Below are the code and all the weights of a small trained network. Each question names an input and a class and asks about switching units off, where a switched-off unit gives its printed mean instead of its output.

import numpy as np


def w(rows, s, z=0):
    codes = np.array(rows[::2]) - 128.0
    scale = np.full(codes.shape[1], s)
    scale[-1] = z or s
    return codes * scale


def f(y):
    return np.maximum(y, 0)


def log_softmax(a):
    a = a - a.max(-1, keepdims=True)
    return a - np.log(np.exp(a).sum(-1, keepdims=True))


def net(x, mask):
    res = np.array(x, float).reshape(1, 6) / 4 @ E
    y = f(res @ A[0][:, :-1].T + A[0][:, -1])
    res = res + np.where(mask, y, B[0][:, -1]) @ B[0][:, :-1]
    return log_softmax(res[-1] @ U[:, :-1].T + U[:, -1])


A, B = {}, {}
E = w([
[109,113,131,120,134,144],'x0',
[125,147,109,116,143,134],'x1',
[28,63,63,121,35,47],'x2',
[30,244,224,193,18,221],'x3',
[118,140,115,122,143,127],'x4',
[142,30,26,255,170,231],'x5',
],0.0051)
A[0] = w([
[68,119,150,171,44,206,193],'neuron 0',
[35,235,205,188,3,182,252],'neuron 1',
[133,91,84,208,151,205,230],'neuron 2',
[117,135,88,204,240,187,206],'neuron 3',
[36,244,189,77,44,128,113],'neuron 4',
[52,93,160,134,44,109,176],'neuron 5',
[175,158,150,36,150,145,122],'neuron 6',
[36,104,30,94,142,30,172],'neuron 7',
[200,44,74,162,202,95,170],'neuron 8',
[196,123,214,74,191,12,241],'neuron 9',
[73,148,108,225,89,215,173],'neuron 10',
[139,74,35,123,152,84,147],'neuron 11',
[112,129,100,67,86,31,240],'neuron 12',
[125,78,83,126,184,96,98],'neuron 13',
[112,57,68,183,155,133,173],'neuron 14',
],0.0063,0.0038)
B[0] = w([
[187,209,39,62,186,194,197],'neuron 0',
[48,206,99,53,175,222,255],'neuron 1',
[213,51,51,224,209,206,208],'neuron 2',
[206,53,106,210,115,184,198],'neuron 3',
[69,239,139,93,74,111,203],'neuron 4',
[83,199,89,42,135,48,181],'neuron 5',
[189,183,64,87,186,173,161],'neuron 6',
[86,3,136,62,40,70,194],'neuron 7',
[165,70,69,183,232,42,210],'neuron 8',
[215,52,62,37,207,196,217],'neuron 9',
[200,163,51,81,162,209,198],'neuron 10',
[60,98,189,107,149,57,188],'neuron 11',
[39,77,140,45,65,148,201],'neuron 12',
[73,109,94,113,181,67,164],'neuron 13',
[101,71,27,214,123,92,190],'neuron 14',
],0.006,0.0086)
U = w([
[189,115,53,37,200,158,252],'0',
[166,230,201,49,151,158,82],'1',
[226,80,117,209,230,92,22],'2',
[191,160,114,195,159,220,67],'3',
[106,33,182,2,57,64,115],'4',
[66,228,145,63,54,47,21],'5',
[95,47,62,233,125,16,48],'6',
],0.0053,0.0038)

Each question gives the input, the list of numbers given to net, and the class t.
The units are the neurons (one row each of A and B). Each row of codes is followed by its name. A weight is (code - 128) times the scale printed after its matrix; where a second scale follows, it is the last column's (A, B and U).
mask holds one flag per neuron, in row order. A switched-off neuron (its flag False) gives its mean, the last column of its row in B, instead of its output. The means were averaged over made-up inputs and are rounded, as every weight is.
A unit's drop is (log p(t) with every unit on - log p(t) with that unit switched off) / (log p(t) with every unit on - log p(t) with every unit switched off).
The circuit of an input: a set's keep is (log p(t) with only the set's units on - log p(t) with every unit switched off) / (log p(t) with every unit on - log p(t) with every unit switched off). Starting from the 12 units with the biggest drops (on a tie, the unit counted first), units are removed one at a time, each time the one whose removal leaves the highest keep (on an exact tie, the one counted first), for as long as the keep stays at least 0.8.
units of the circuit, in order: the units of the circuit, biggest drop first
unit that matters most: the unit with the biggest drop
k most important neurons: the k neurons with the biggest drops, biggest first
drop when u is switched off: that unit's drop, to one decimal
input [-3,-4,2,-7,-1,0], class 4: units of the circuit, in order -> (neuron 7; neuron 11; neuron 0)
input [7,1,1,3,3,-7], class 5: units of the circuit, in order -> (neuron 4; neuron 2)
input [-6,-1,3,3,-8,-4], class 5: units of the circuit, in order -> (neuron 4; neuron 2; neuron 5)
input [7,-4,8,0,-4,7], class 6: unit that matters most -> neuron 14
input [6,-6,7,7,7,0], class 5: units of the circuit, in order -> (neuron 4; neuron 5)
input [5,1,4,0,-5,-5], class 4: 2 most important neurons -> (neuron 12; neuron 7)
input [-4,3,-2,-5,-6,1], class 2: 2 most important neurons -> (neuron 1; neuron 8)
input [6,-5,-5,1,-7,-4], class 1: 3 most important neurons -> (neuron 2; neuron 8; neuron 14)
input [-6,6,4,-8,5,5], class 6: drop when neuron 8 is switched off -> 0.0
input [-4,2,0,2,-6,0], class 1: drop when neuron 2 is switched off -> 0.1
input [-4,3,4,5,-3,-8], class 5: drop when neuron 4 is switched off -> 0.3
input [-6,8,-3,-6,5,1], class 2: 2 most important neurons -> (neuron 1; neuron 8)
